[[ -3  18   9 -13 -15]
 [ -4  -9  32  -9  -3]
 [-26  37  -5  -9 -17]
 [-19  -7   2   9  24]]
->
[[ -4  -9  32  -9  -3]
 [ -3  18   9 -13 -15]
 [-19  -7   2   9  24]
 [-26  37  -5  -9 -17]]

[[ -1 -23  17  18 -36  36   9 -10 -14   9   0]
 [ -5   8   2 -17  12  25   4  21  27  11 -15]
 [-11  19   1   5  11  -6   5   2  18 -22  -5]
 [  8  25   5   3  -4   2   7 -10 -21   9  11]]
->
[[ -1 -23  17  18 -36  36   9 -10 -14   9   0]
 [  8  25   5   3  -4   2   7 -10 -21   9  11]
 [ -5   8   2 -17  12  25   4  21  27  11 -15]
 [-11  19   1   5  11  -6   5   2  18 -22  -5]]

[[  3 -11 -20   5   4   5 -20   1   6   2   6]
 [ -2 -16  -3 -15  -6  -5  14   2  -3  -3   6]
 [  9   6   0  -9  -8 -10   8  -1   4  11  -6]
 [ -1   5   1  -3  12   1  -7   2   7  -3 -14]
 [  2   7 -35   5   0  13   7 -11   1 -11  -3]
 [  4  11   6   8  -8  -3  -5   4  -4 -13   3]]
->
[[  4  11   6   8  -8  -3  -5   4  -4 -13   3]
 [ -1   5   1  -3  12   1  -7   2   7  -3 -14]
 [  9   6   0  -9  -8 -10   8  -1   4  11  -6]
 [ -2 -16  -3 -15  -6  -5  14   2  -3  -3   6]
 [  3 -11 -20   5   4   5 -20   1   6   2   6]
 [  2   7 -35   5   0  13   7 -11   1 -11  -3]]

[[  7   3  11  11   7   7   9   7]
 [  6   4   7   9   4   6   4   6]
 [-34 -13 -20 -21 -24 -17 -16 -31]
 [-34  -8 -16 -17 -23 -11 -14 -30]
 [  7   0   0   0   3  -1  -2   5]
 [ 12  -1  -1  -1   5  -2  -2  10]]
->
[[  7   3  11  11   7   7   9   7]
 [  6   4   7   9   4   6   4   6]
 [  7   0   0   0   3  -1  -2   5]
 [ 12  -1  -1  -1   5  -2  -2  10]
 [-34  -8 -16 -17 -23 -11 -14 -30]
 [-34 -13 -20 -21 -24 -17 -16 -31]]

[[ 14  -5 -20  10  -1 -19]
 [  6   0 -13  16  -2 -27]
 [ 19 -18 -27 -19   5  36]]
->
[[  6   0 -13  16  -2 -27]
 [ 14  -5 -20  10  -1 -19]
 [ 19 -18 -27 -19   5  36]]

[[ -3   4   0   5   4  14   5  -4  14  10   8]
 [-38  34  37  33  33  11  32  36  11  23  21]
 [ -5   9   4  11   9  21  11  -1  21  16  14]]
->
[[-38  34  37  33  33  11  32  36  11  23  21]
 [ -5   9   4  11   9  21  11  -1  21  16  14]
 [ -3   4   0   5   4  14   5  -4  14  10   8]]
---
[[ 36  20]
 [-26  -5]
 [  5 -18]
 [ -4 -32]]
->
[ 20 -26]

[[ -1   8  11]
 [ 36  36 -15]]
->
[11 36]

[[  3   3   1]
 [-31 -29  15]]
->
[  1 -29]

[[ 33  -3 -14  26]
 [ -4  19 -13  16]]
->
[ 26 -13]

[[  1   1   2   2   1]
 [ -1   0 -12  -9   4]
 [  0   1  -6  -6   4]
 [  6  -2  36  38 -14]]
->
[ 1 -9 -6 -2]

[[  0   2  -3  -3   1]
 [-11 -10   3   4  -7]
 [  0   3  -3  -3   1]
 [-27 -29  13  19 -15]
 [-21 -24  13  17 -12]]
->
[  1   4  -3 -29 -21]

[[-11 -14 -21 -19  11]
 [-17   9   5  27  16]
 [ 18  26 -31  15   4]
 [ 10 -16  -6 -16  31]]
->
[ 11  27 -31 -16]

[[ 32  -2  17]
 [  5 -11   3]]
->
[ 17 -11]
---
[[-13   8 -19]
 [-24  11   4]
 [-15 -13 -19]
 [-29   7   8]
 [-14   8  -3]
 [ -7  -1  17]
 [  9   6  16]
 [ -4   5  20]
 [-10  16  -1]]
->
[[-19   8 -13]
 [  4  11 -24]
 [-19 -13 -15]
 [  8   7 -29]
 [ -3   8 -14]
 [ 17  -1  -7]
 [ 16   6   9]
 [ 20   5  -4]
 [ -1  16 -10]]

[[  9   8   3   4 -12 -11   3   5  -8   7]
 [ 18  23  -4   3 -30 -34  16  23 -17   9]
 [ 11  18  -8   0 -25 -28  15  20 -14   0]
 [ 10   8   4   5 -11 -10   2   4  -7   9]
 [ 10  10   2   4 -14 -14   6   7 -10   7]]
->
[[  7  -8   5   3 -11 -12   4   3   8   9]
 [  9 -17  23  16 -34 -30   3  -4  23  18]
 [  0 -14  20  15 -28 -25   0  -8  18  11]
 [  9  -7   4   2 -10 -11   5   4   8  10]
 [  7 -10   7   6 -14 -14   4   2  10  10]]

[[  0   8  -3   0  -7   6]
 [ -4   7  -3   4 -12   0]
 [ -9  14  -3   5  -3  10]
 [ -6  16 -22 -10 -22  29]
 [-10   9  -2   3   0   4]
 [ -7  12   0  -9  -9   0]
 [  0  20  -1   4 -24   0]
 [  0  14  -3  -6 -13   9]
 [  3   7  -2   0 -14   0]
 [  0  10  -4   0 -11   0]
 [ -8  19  -1   3 -17   5]]
->
[[  6  -7   0  -3   8   0]
 [  0 -12   4  -3   7  -4]
 [ 10  -3   5  -3  14  -9]
 [ 29 -22 -10 -22  16  -6]
 [  4   0   3  -2   9 -10]
 [  0  -9  -9   0  12  -7]
 [  0 -24   4  -1  20   0]
 [  9 -13  -6  -3  14   0]
 [  0 -14   0  -2   7   3]
 [  0 -11   0  -4  10   0]
 [  5 -17   3  -1  19  -8]]

[[ 10 -26 -26 -29  33  -8   7  37  -6  -4  13  -9 -13   5 -14]
 [  6 -31 -34 -16  -6   9  26 -20   8  12  24  28   5  24   5]
 [ 20 -16 -15 -16 -22  11 -20  -3  12  13  -8 -18   9   0   9]]
->
[[-14   5 -13  -9  13  -4  -6  37   7  -8  33 -29 -26 -26  10]
 [  5  24   5  28  24  12   8 -20  26   9  -6 -16 -34 -31   6]
 [  9   0   9 -18  -8  13  12  -3 -20  11 -22 -16 -15 -16  20]]

[[ 25  11 -19]
 [ 38  26  -5]
 [ 30  17 -14]
 [-20 -12   7]
 [ 33  29 -19]
 [ 11  -7  15]
 [ 30  10   0]
 [ 26  10 -11]]
->
[[-19  11  25]
 [ -5  26  38]
 [-14  17  30]
 [  7 -12 -20]
 [-19  29  33]
 [ 15  -7  11]
 [  0  10  30]
 [-11  10  26]]

[[ 25   1   4]
 [  0 -12  17]
 [-12  21  13]
 [ 31 -10  -7]
 [ 14  -2  15]]
->
[[  4   1  25]
 [ 17 -12   0]
 [ 13  21 -12]
 [ -7 -10  31]
 [ 15  -2  14]]
